How the states are linked:
FL + HJ
FL @ SJ
FL % RP
FL * GT
FL & SN
DS + PM
DS @ SG
DS % JQ
DS * NR
DS & DD
GD + ZS
GD @ LD
GD % HG
GD * GQ
GD & RT
NB + NR
NB @ MT
NB % HD
NB * ZJ
NB & FQ
JP + QG
JP @ BT
JP % TQ
JP * ML
JP & SB
DP + ZZ
DP @ BD
DP % TJ
DP * DD
DP & HN
BT + GG
BT @ QB
BT % BN
BT * TQ
BT & GB
QR + QP
QR @ BG
QR % GH
QR * ZF
QR & QL
DD + CL
DD @ TJ
DD % PM
DD * MC
DD & SG
QZ + NF
QZ @ HJ
QZ % PQ
QZ * NQ
QZ & RP
GH + QR
GH @ BP
GH % QD
GH * DJ
GH & QP
JB + PN
JB @ RR
JB % ZB
JB * DR
JB & BM
PP + MJ
PP @ PF
PP % JN
PP * HM
PP & FS
NZ + NC
NZ @ SC
NZ % CD
NZ * RL
NZ & LZ
JH + QQ
JH @ SD
JH % GN
JH * TR
JH & FH
LD + SZ
LD @ GJ
LD % SM
LD * HG
LD & GR
BC + LJ
BC @ CR
BC % CQ
BC * LM
BC & TH
BP + BG
BP @ ZM
BP % QL
BP * QD
BP & LG
RR + HL
RR @ HF
RR % TB
RR * ZB
RR & DJ
CD + NZ
CD @ TR
CD % MR
CD * RG
CD & NC
TR + SC
TR @ GN
TR % LZ
TR * MR
TR & LS
LF + QN
LF @ MJ
LF % HS
LF * QB
LF & JN
JN + PP
JN @ HH
JN % QN
JN * JT
JN & MJ
DH + QD
DH @ QP
DH % HF
DH * RR
DH & GH
FP + GT
FP @ NF
FP % DG
FP * HH
FP & PQ
RF + ZJ
RF @ FG
RF % FF
RF * SD
RF & FR
LG + FB
LG @ CT
LG % BG
LG * QR
LG & ZM
GM + DM
GM @ HT
GM % RD
GM * HJ
GM & DR
GQ + ZH
GQ @ HG
GQ % BQ
GQ * CR
GQ & GS
LH + SJ
LH @ DM
LH % SN
LH * NF
LH & RD
LZ + TR
LZ @ FD
LZ % NC
LZ * NG
LZ & SC
FR + LQ
FR @ NB
FR % ZJ
FR * ZC
FR & FG
GN + JH
GN @ RJ
GN % FD
GN * LZ
GN & QQ
MR + CD
MR @ LZ
MR % NG
MR * SL
MR & NZ
HM + HS
HM @ JN
HM % JT
HM * GB
HM & LF
FT + HT
FT @ JB
FT % DR
FT * SJ
FT & JJ
QL + BP
QL @ FB
QL % QP
QL * DH
QL & BG
ZC + GZ
ZC @ ZJ
ZC % ZL
ZC * QQ
ZC & FF
RN + NG
RN @ NZ
RN % RL
RN * CZ
RN & MR
HF + DH
HF @ QR
HF % ZF
HF * TB
HF & QD
HQ + GJ
HQ @ HB
HQ % GR
HQ * RT
HQ & ML
RP + FL
RP @ LH
RP % NF
RP * FP
RP & HJ
NF + RP
NF @ SN
NF % QZ
NF * DG
NF & FL
PN + BM
PN @ HL
PN % JB
PN * FT
PN & TB
RD + GM
RD @ FT
RD % SJ
RD * FL
RD & DM
ZQ + LP
ZQ @ ZH
ZQ % RC
ZQ * LJ
ZQ & BQ
SD + ZL
SD @ FF
SD % RJ
SD * GN
SD & ZC
FQ + MC
FQ @ DS
FQ % NR
FQ * LQ
FQ & MT
CL + SG
CL @ DP
CL % DD
CL * MT
CL & LT
JQ + DS
JQ @ CL
JQ % MT
JQ * NB
JQ & PM
PF + NT
PF @ FP
PF % HH
PF * JN
PF & NQ
BD + TT
BD @ BF
BD % LB
BD * TJ
BD & LM
SR + HB
SR @ JP
SR % ML
SR * SZ
SR & BS
MJ + FS
MJ @ NT
MJ % PP
MJ * HS
MJ & HH
ZJ + FR
ZJ @ HD
ZJ % RF
ZJ * ZL
ZJ & LQ
QP + QL
QP @ LG
QP % QR
QP * HF
QP & BP
ZZ + HN
ZZ @ TT
ZZ % DP
ZZ * CL
ZZ & LB
PM + DD
PM @ LT
PM % DS
PM * FQ
PM & CL
LS + FD
LS @ QQ
LS % SC
LS * NZ
LS & GN
FF + RF
FF @ LQ
FF % GZ
FF * RJ
FF & ZJ
LP + BQ
LP @ GS
LP % ZQ
LP * TH
LP & GQ
TH + JZ
TH @ ZQ
TH % LJ
TH * BF
TH & CR
FD + GN
FD @ FH
FD % LS
FD * NC
FD & JH
NC + LZ
NC @ LS
NC % NZ
NC * RN
NC & TR
NL + QB
NL @ HM
NL % GB
NL * SB
NL & JM
SB + BN
SB @ GB
SB % QG
SB * HB
SB & BT
JZ + CR
JZ @ LP
JZ % TH
JZ * DN
JZ & RC
QQ + FH
QQ @ ZL
QQ % JH
QQ * SC
QQ & RJ
DN + CQ
DN @ TH
DN % BF
DN * BD
DN & BC
HD + NB
HD @ MC
HD % FG
HD * RF
HD & NR
LM + PZ
LM @ CQ
LM % TT
LM * ZZ
LM & BF
NG + MR
NG @ NC
NG % RN
NG * CT
NG & CD
CR + RC
CR @ BQ
CR % JZ
CR * CQ
CR & ZQ
ZH + GS
ZH @ GD
ZH % GQ
ZH * RC
ZH & PG
LJ + TH
LJ @ RC
LJ % BC
LJ * PZ
LJ & JZ
GT + PQ
GT @ RP
GT % FP
GT * PF
GT & QZ
DG + FP
DG @ QZ
DG % NQ
DG * FS
DG & GT
HB + BS
HB @ QG
HB % SR
HB * GR
HB & TQ
FG + HD
FG @ FQ
FG % LQ
FG * FF
FG & NB
QN + JN
QN @ FS
QN % LF
QN * JM
QN & PP
SN + LH
SN @ GM
SN % HJ
SN * QZ
SN & SJ
JT + HM
JT @ QN
JT % JM
JT * GG
JT & HS
ZF + HF
ZF @ GH
ZF % DJ
ZF * BM
ZF & DH
CT + SL
CT @ RN
CT % CZ
CT * BG
CT & RG
ZS + RT
ZS @ SZ
ZS % GD
ZS * ZH
ZS & SM
SJ + RD
SJ @ DR
SJ % LH
SJ * RP
SJ & GM
DJ + ZF
DJ @ QD
DJ % HL
DJ * PN
DJ & HF
PQ + QZ
PQ @ FL
PQ % GT
PQ * NT
PQ & NF
HS + LF
HS @ PP
HS % HM
HS * NL
HS & QN
FH + RJ
FH @ ZC
FH % QQ
FH * LS
FH & SD
ZB + JB
ZB @ TB
ZB % JJ
ZB * DM
ZB & PN
GZ + FF
GZ @ FR
GZ % ZC
GZ * FH
GZ & RF
SG + LT
SG @ ZZ
SG % CL
SG * JQ
SG & TJ
LT + TJ
LT @ HN
LT % SG
LT * DS
LT & DP
DR + FT
DR @ ZB
DR % DM
DR * LH
DR & HT
BN + BT
BN @ NL
BN % SB
BN * BS
BN & GG
BQ + GQ
BQ @ PG
BQ % LP
BQ * JZ
BQ & ZH
SZ + GR
SZ @ ML
SZ % LD
SZ * GD
SZ & HQ
CZ + CT
CZ @ RL
CZ % ZM
CZ * BP
CZ & SL
FS + HH
FS @ NQ
FS % MJ
FS * LF
FS & PF
NT + NQ
NT @ GT
NT % PF
NT * PP
NT & DG
JJ + ZB
JJ @ BM
JJ % HT
JJ * GM
JJ & JB
ZL + ZC
ZL @ RF
ZL % SD
ZL * JH
ZL & GZ
HN + LB
HN @ LM
HN % ZZ
HN * SG
HN & BD
RT + SM
RT @ GR
RT % ZS
RT * GS
RT & LD
QG + SB
QG @ GG
QG % JP
QG * SR
QG & BN
GJ + ML
GJ @ BS
GJ % HQ
GJ * SM
GJ & SR
NR + FQ
NR @ JQ
NR % NB
NR * FR
NR & MC
PZ + BF
PZ @ BC
PZ % LM
PZ * HN
PZ & DN
MT + JQ
MT @ DD
MT % MC
MT * HD
MT & DS
ML + SR
ML @ TQ
ML % GJ
ML * LD
ML & HB
HG + GD
HG @ SM
HG % PG
HG * BQ
HG & ZS
RL + RN
RL @ CD
RL % RG
RL * ZM
RL & NG
PG + HG
PG @ RT
PG % GS
PG * LP
PG & GD
ZM + CZ
ZM @ RG
ZM % FB
ZM * QL
ZM & CT
LQ + FG
LQ @ NR
LQ % FR
LQ * GZ
LQ & HD
SC + LS
SC @ JH
SC % TR
SC * CD
SC & FD
BM + TB
BM @ DJ
BM % PN
BM * HT
BM & RR
CQ + BC
CQ @ JZ
CQ % DN
CQ * TT
CQ & LJ
QD + GH
QD @ QL
QD % DH
QD * HL
QD & QR
BG + LG
BG @ CZ
BG % BP
BG * GH
BG & FB
TQ + JP
TQ @ BN
TQ % BS
TQ * GJ
TQ & QG
GR + HQ
GR @ SR
GR % SZ
GR * ZS
GR & GJ
TJ + DP
TJ @ LB
TJ % LT
TJ * PM
TJ & ZZ
DM + DR
DM @ JJ
DM % GM
DM * SN
DM & FT
RC + ZQ
RC @ GQ
RC % CR
RC * BC
RC & LP
GB + NL
GB @ JT
GB % GG
GB * QG
GB & QB
HL + DJ
HL @ DH
HL % RR
HL * JB
HL & ZF
BS + TQ
BS @ SB
BS % HB
BS * HQ
BS & JP
RG + RL
RG @ MR
RG % SL
RG * FB
RG & RN
NQ + DG
NQ @ PQ
NQ % NT
NQ * MJ
NQ & FP
HT + JJ
HT @ PN
HT % FT
HT * RD
HT & ZB
LB + BD
LB @ PZ
LB % HN
LB * LT
LB & TT
QB + JM
QB @ HS
QB % NL
QB * BN
QB & JT
GS + PG
GS @ ZS
GS % ZH
GS * ZQ
GS & HG
HH + PF
HH @ DG
HH % FS
HH * QN
HH & NT
BF + DN
BF @ LJ
BF % PZ
BF * LB
BF & CQ
MC + MT
MC @ PM
MC % FQ
MC * FG
MC & JQ
JM + JT
JM @ LF
JM % QB
JM * BT
JM & HM
GG + GB
GG @ JM
GG % BT
GG * JP
GG & NL
SM + LD
SM @ HQ
SM % RT
SM * PG
SM & SZ
TB + RR
TB @ ZF
TB % BM
TB * JJ
TB & HL
HJ + SN
HJ @ RD
HJ % FL
HJ * PQ
HJ & LH
TT + LM
TT @ DN
TT % BD
TT * DP
TT & PZ
RJ + SD
RJ @ GZ
RJ % FH
RJ * FD
RJ & ZL
FB + ZM
FB @ SL
FB % LG
FB * QP
FB & CZ
SL + RG
SL @ NG
SL % CT
SL * LG
SL & RL

The rows follow the links: the fewer symbols apart two states are, the more alike their rows tend to be.

Each row is also shifted at random along 6 hidden directions that mean nothing.

Some states, each with a row of numbers:
QQ -> -72 145 -72 -66 200 15 22 89 12 -13 -58 198 17 -33 17 3 -144 76 44 -91 34 13 18 18 -62 10 13 -39 -48 69 -69 124 -21 0 65 -25 -42 -40 -236 31 2 -40 58 -6 58
MC -> -368 62 -61 60 53 9 78 37 -9 -34 -68 -22 -27 -68 31 21 -3 34 -12 -12 -28 51 -99 39 -92 -10 47 -54 -62 55 -98 27 -131 97 33 68 -19 9 -52 -12 -41 -142 66 1 -79
GB -> 130 -83 124 29 -41 -18 -62 -93 29 36 20 -71 6 -188 -71 18 24 -51 95 73 -11 -16 -113 118 44 -1 6 44 92 -24 -162 -86 68 35 6 -42 75 83 -65 -54 121 130 14 7 -163
NL -> -13 37 -28 45 -28 1 -72 3 -9 62 63 42 53 98 52 14 7 -63 -72 52 -28 -11 -1 -61 47 -49 -28 65 60 -55 54 21 46 -62 -71 -19 41 21 28 -45 51 68 -41 -12 25
DS -> 22 96 -33 113 -35 12 9 112 11 -4 -45 17 48 142 61 34 -1 17 -61 -44 -15 36 -24 42 -69 11 31 -29 14 67 56 33 -93 25 -15 45 -32 0 42 12 73 -79 82 -12 17
DR -> -81 13 -47 -150 108 -1 -28 -11 23 2 32 97 20 0 -17 -39 -71 20 39 -34 55 -42 113 -71 56 9 -47 9 -13 -26 35 49 116 -87 6 -39 -20 -40 -81 37 -34 97 -58 3 104
BS -> -55 -121 161 43 -177 -14 -49 -66 -69 58 45 -66 -20 63 -22 33 77 -76 1 85 -50 3 21 6 46 -1 19 78 68 -55 81 -87 -9 -24 -25 -55 58 33 151 -42 33 16 -50 1 17
RG -> 10 28 7 -86 96 2 13 44 55 -47 -47 86 4 -47 -54 -25 -85 83 83 -104 75 -27 63 61 -10 64 -9 -60 -25 62 -19 33 56 -11 63 -32 -57 -39 -127 79 29 48 51 3 43
FG -> -159 21 58 55 49 11 68 -3 -61 -11 -63 95 -82 -106 -21 21 -36 44 17 -5 -42 21 -79 52 -68 1 47 -30 -60 38 -110 19 -99 74 74 -57 11 -6 -136 -11 -64 -120 56 6 -71
LS -> 268 -129 65 19 -60 -4 111 -74 -1 -81 -48 -144 -111 -167 -81 -33 75 51 43 -7 5 -5 -55 57 -21 48 22 -77 -86 19 -77 -97 -48 99 63 19 -17 -8 50 34 -118 -76 28 16 -124
LG -> 219 85 88 13 49 0 -62 107 79 -8 -29 235 63 89 -56 -10 -129 92 42 -150 92 -75 80 105 23 85 -30 -36 61 85 57 55 139 -80 39 -134 -45 -35 -169 99 170 162 109 -4 65
LQ -> -18 -29 143 -105 87 -3 37 -18 -66 4 -71 115 -75 -152 -78 30 -98 41 164 -24 -2 31 19 94 -58 41 65 -1 -40 51 -111 15 -74 45 133 -88 7 -13 -188 7 -25 -81 24 11 27
LJ -> 128 64 111 26 -63 -1 -88 97 -35 78 -13 112 80 207 33 75 -59 -36 30 -16 -13 35 71 67 -25 20 42 70 107 37 117 39 -46 -56 -5 -48 13 12 14 -7 183 4 33 -10 143
JM -> 138 -93 180 5 -145 -17 -102 -31 -9 62 50 2 40 91 -49 24 19 -53 47 30 8 -33 70 51 76 35 -11 78 121 -32 103 -68 90 -77 -24 -92 45 30 84 -1 145 138 -22 0 54
DJ -> -73 90 28 -30 130 15 -32 27 -59 32 26 372 -31 63 -19 -29 -140 55 -41 -60 14 -72 90 -85 51 -8 -48 19 -28 -22 49 116 117 -112 31 -209 7 -75 -237 34 -60 69 -16 -2 108
PN -> -82 -51 26 -20 22 1 26 -63 -16 -25 26 72 -67 -72 -55 -49 -4 33 -16 -8 13 -60 20 -53 53 7 -38 -19 -50 -40 -12 -11 92 -27 21 -92 8 -35 -59 25 -108 48 -32 7 -28
BD -> 50 13 -30 -137 84 -2 16 0 -43 23 -36 -48 2 -59 28 42 -40 -32 102 34 -21 87 16 5 -69 -21 60 34 -21 14 -61 36 -123 41 41 83 0 9 -29 -46 -22 -119 -41 -2 74
FR -> -25 66 122 -33 75 13 5 48 -134 49 -37 320 -63 85 -6 36 -135 42 23 -39 -33 13 93 -20 -40 6 46 35 -37 24 52 105 -65 -47 88 -172 10 -63 -188 7 -61 -107 2 1 157
BQ -> 16 36 -60 163 -135 1 -20 57 38 10 2 -182 81 131 83 42 105 -57 -96 37 -35 45 -88 33 -36 -26 16 3 67 17 47 -41 -82 43 -90 134 -1 63 201 -38 111 -34 47 -12 -65
ZH -> 20 -17 10 108 -51 3 7 -56 -45 35 6 -86 -26 -91 28 40 69 -65 -36 103 -84 40 -153 15 -26 -58 33 36 18 -35 -119 -38 -97 79 -22 35 68 63 22 -92 -11 -73 0 1 -141
TT -> -153 -28 145 219 -183 2 13 22 -59 17 -31 -17 -37 87 5 54 71 -14 -66 29 -69 20 -87 86 -43 13 53 6 36 27 38 -63 -111 55 -1 -48 34 33 101 -22 55 -92 77 0 -82
SJ -> -23 50 42 25 10 -6 -91 54 99 5 23 126 83 63 -37 -16 -70 34 12 -82 74 -78 39 66 69 47 -56 -7 89 31 37 13 176 -85 -15 -88 -14 -1 -92 61 177 215 61 -4 9
HF -> -63 207 -230 -14 182 24 -9 105 28 -3 32 245 59 157 93 -45 -107 52 -146 -85 36 -42 70 -163 21 -48 -78 -27 -50 -4 87 167 90 -104 -51 -19 -47 -75 -136 41 -66 37 -13 -16 118
HM -> 74 52 -44 -26 96 2 -70 -39 -11 61 52 92 30 -75 16 5 -45 -52 -5 65 -23 -11 -54 -48 45 -66 -28 68 43 -61 -98 45 69 -37 -29 -39 61 33 -139 -67 25 90 -49 -2 -40
LB -> 133 57 -30 26 60 12 29 -6 -97 41 -17 71 -44 -38 51 43 -20 -33 -28 68 -82 62 -75 -45 -61 -70 48 35 -41 -19 -78 58 -131 46 18 -1 41 7 -80 -76 -86 -150 -23 -2 -15
QG -> -391 -67 115 -65 -97 -15 -75 -6 -22 55 28 -35 43 108 -13 35 8 -57 63 26 3 11 100 22 33 22 13 70 84 -20 112 -40 17 -60 -13 -22 20 16 107 -8 100 50 -43 -1 117
ZQ -> 72 98 -148 1 53 3 -22 49 45 17 -12 -122 93 3 89 43 9 -52 -4 37 -16 75 -80 10 -57 -53 23 14 36 19 -72 34 -90 47 -46 166 0 55 27 -59 82 -43 12 -11 -29
ZB -> -25 -68 36 19 -100 -5 -1 -9 20 -30 37 -3 -14 111 -32 -50 44 29 -56 -40 39 -69 97 -46 70 43 -50 -24 -4 -23 152 -44 104 -68 -31 -52 -27 -41 121 69 -32 80 -18 1 46
RP -> -77 -106 -86 -14 -51 -4 47 -112 -16 -32 72 -148 -65 -47 2 -63 118 -32 -87 72 -20 -30 0 -145 68 -44 -53 -4 -69 -94 28 -61 46 -3 -57 47 14 -15 152 -17 -189 -1 -107 6 -52
SD -> -130 80 -25 -32 141 13 56 34 -42 -19 -56 157 -48 -75 -1 2 -94 60 23 -45 -5 19 -13 1 -62 -4 28 -34 -81 45 -83 82 -60 29 72 -38 -20 -39 -191 10 -77 -96 33 2 10
QL -> 202 -1 -134 -115 124 0 58 -24 58 -65 -9 -52 -19 -129 -18 -61 -14 52 26 -40 51 -21 14 -49 9 5 -38 -61 -86 1 -67 20 54 17 19 62 -45 -31 -56 36 -109 17 -22 5 -24
LM -> -227 51 28 41 4 9 1 41 -68 39 -27 65 -5 45 39 56 -30 -18 -3 23 -53 55 -27 17 -61 -23 52 31 9 18 -11 41 -115 26 18 -9 20 11 -34 -41 16 -111 16 -3 30
HN -> 28 60 103 83 -26 4 -33 70 -54 47 -37 134 13 92 15 65 -51 -7 7 -7 -36 30 -15 73 -51 6 51 32 49 42 19 36 -82 2 27 -69 20 12 -63 -21 97 -55 61 -3 36
ZZ -> 136 167 -33 186 53 18 -20 92 2 31 -39 135 46 17 67 57 -51 6 -73 -5 -48 27 -157 71 -72 -44 27 -1 40 56 -107 73 -80 50 -12 -11 27 39 -149 -48 110 -45 109 -10 -105
JQ -> -279 144 -86 122 58 16 39 99 25 -19 -59 41 30 16 62 32 -27 35 -58 -35 -20 40 -111 52 -93 -18 32 -51 -18 73 -74 59 -108 72 3 62 -22 13 -78 -5 39 -101 105 -10 -71
SB -> 167 66 -164 -129 71 -1 -76 22 41 50 53 -83 122 78 89 12 -12 -81 7 39 15 40 55 -83 20 -56 -22 67 57 -38 36 54 20 -53 -78 132 0 21 65 -43 68 55 -84 -12 113
ZJ -> 114 116 -81 141 10 13 40 101 31 -33 -51 32 22 74 54 8 -5 48 -90 -57 -3 13 -68 33 -68 1 11 -63 -22 65 -4 44 -69 47 -10 48 -38 -3 -19 22 28 -70 101 -5 -48
NB -> -28 95 -19 -150 134 9 1 90 -40 23 -50 148 25 80 30 36 -130 29 83 -64 22 56 121 -8 -69 13 40 11 -29 54 44 112 -81 -29 61 -2 -45 -48 -109 21 3 -95 -5 -5 201
DG -> -467 -54 23 -103 38 -1 -17 -75 -51 29 48 64 -40 -34 -24 -25 -15 -24 18 40 -8 -24 69 -93 59 -22 -28 48 -23 -71 18 11 65 -60 4 -69 31 -25 -34 -18 -93 38 -98 4 61

Where do the symbols, taken in turn from left to right, take each start?
Answers are names.
118 -57 58 85 -102 -4 -46 -72 -50 51 68 -9 -17 20 1 8 66 -68 -69 92 -55 -27 -44 -47 62 -42 -22 68 46 -79 21 -47 39 -28 -55 -57 72 32 69 -57 -7 51 -52 0 -53
+ & + & @ %: MJ
152 155 -124 149 24 16 22 139 83 -50 -31 83 64 158 62 -19 -22 77 -136 -113 36 -26 -19 9 -32 15 -29 -86 -15 76 70 69 8 -9 -39 33 -69 -29 -13 68 55 3 118 -12 -10
+ & @ + & &: GZ
-281 10 84 -62 -10 -17 -122 37 89 43 3 -14 122 16 -32 37 -55 -33 133 -25 57 -3 36 134 28 44 2 46 143 36 -7 -16 85 -43 -3 0 4 48 -34 9 260 170 38 -4 38
@ @ @ % &: FS
20 24 73 192 -134 14 26 40 -104 28 -14 65 -44 161 49 42 46 -15 -129 28 -85 25 -39 -16 -45 -21 42 16 -4 1 96 2 -126 19 -19 -54 24 -5 89 -27 -30 -140 35 -5 3
% & * @ % &: DP
346 110 -84 29 98 7 -91 7 30 52 67 162 71 14 38 -11 -64 -30 -68 22 0 -47 -37 -62 64 -63 -61 49 59 -51 -45 73 133 -76 -64 -62 45 15 -148 -40 64 152 -19 -8 -27
* + % * %: JT
4 22 28 -23 26 6 42 39 -46 -3 -52 56 -31 22 8 21 -39 30 28 -32 -10 36 28 17 -59 17 43 -12 -37 42 12 33 -94 24 54 -8 -21 -25 -34 14 -35 -112 20 0 62
% * + * @: FF
42 -96 42 -28 -60 -17 -34 -62 70 -16 32 -116 19 -66 -59 -31 47 -13 48 8 41 -48 5 38 66 35 -39 0 46 -18 -12 -81 116 -17 -17 0 3 25 60 18 61 145 -9 3 -55
% @ & % + @: RD
99 24 58 -26 50 -2 6 13 -33 20 -52 36 -10 -71 -7 47 -53 1 91 8 -22 51 -35 81 -65 7 59 12 7 42 -90 23 -94 49 59 -1 13 20 -98 -26 40 -79 35 0 0
& % * +: DD
103 -172 -27 -35 -148 -16 18 -124 1 -10 44 -367 -18 -65 3 -5 180 -95 8 121 -32 40 -31 -36 30 -25 4 30 3 -76 6 -135 -46 54 -62 159 30 53 296 -57 -62 -31 -100 4 -67
@ & + + &: JT
55 -22 16 -7 10 -2 -38 -85 -72 67 51 15 -21 -72 15 22 11 -79 -4 114 -67 16 -57 -56 27 -71 6 82 22 -80 -71 1 -10 -4 -22 -32 80 35 -36 -93 -37 -3 -77 0 -35
+ & @ &: QB
92 29 1 42 -52 -4 -90 46 69 19 52 55 90 153 5 -19 -10 -5 -55 -45 49 -61 66 -9 78 20 -61 14 85 -9 124 0 149 -98 -67 -45 -11 -3 44 41 130 175 15 -9 48
% % * @ &: PQ
-1 -63 -110 -137 92 0 60 -95 3 -48 31 -63 -66 -143 -23 -73 21 13 6 22 22 -23 27 -120 42 -24 -44 -24 -100 -67 -45 -4 58 3 4 33 -9 -40 -10 4 -193 1 -94 6 -13
* + % & + @: BM
-17 -109 104 -28 -72 -10 -24 -65 8 -4 41 2 -30 -13 -73 -36 22 5 23 -1 29 -60 69 -6 79 36 -38 12 20 -40 57 -65 121 -52 4 -92 12 -13 39 36 -10 111 -36 7 8
+ + % %: LH
33 -21 152 196 -131 -3 -33 -24 -71 60 6 35 -25 9 1 60 46 -53 -46 76 -89 9 -127 68 -10 -23 40 52 67 -16 -42 -47 -63 35 -12 -86 79 58 6 -66 73 -29 45 2 -115
& & * & * * *: LM
-98 -94 68 -58 -88 -7 61 26 39 -75 -50 -100 -27 63 -59 -32 30 70 61 -95 71 -13 125 57 -14 102 10 -73 -36 57 127 -60 -9 4 47 25 -81 -48 139 106 -16 -25 31 9 85
% @ @ @ %: FH
27 -149 234 -94 -100 -12 51 -26 -84 -18 -57 11 -104 18 -99 11 -7 42 134 -40 16 10 142 66 -24 94 56 -9 -38 36 105 -64 -64 2 111 -93 -25 -49 64 61 -57 -91 -9 11 127
& & * @ * *: GN
3 -40 -27 -133 23 0 -16 -83 -129 73 59 -12 -33 6 47 23 13 -100 5 122 -73 53 55 -149 17 -80 16 106 -19 -104 25 21 -65 -35 -22 15 60 -5 52 -93 -132 -91 -162 0 117
& @ % *: GJ
-212 27 37 83 2 1 -58 -39 -40 69 44 96 3 -31 12 27 -9 -51 -41 70 -54 -16 -84 -9 33 -55 -7 66 55 -48 -71 12 31 -15 -27 -79 75 38 -91 -71 39 51 -13 -3 -75
@ + & @ %: QN
4 -79 39 -40 -53 -8 -9 -28 42 -27 30 -28 -4 22 -55 -45 21 24 10 -38 53 -58 80 -9 69 45 -45 -17 6 -16 80 -50 117 -54 -11 -34 -21 -24 68 57 2 110 -17 3 29
@ & * @: PN
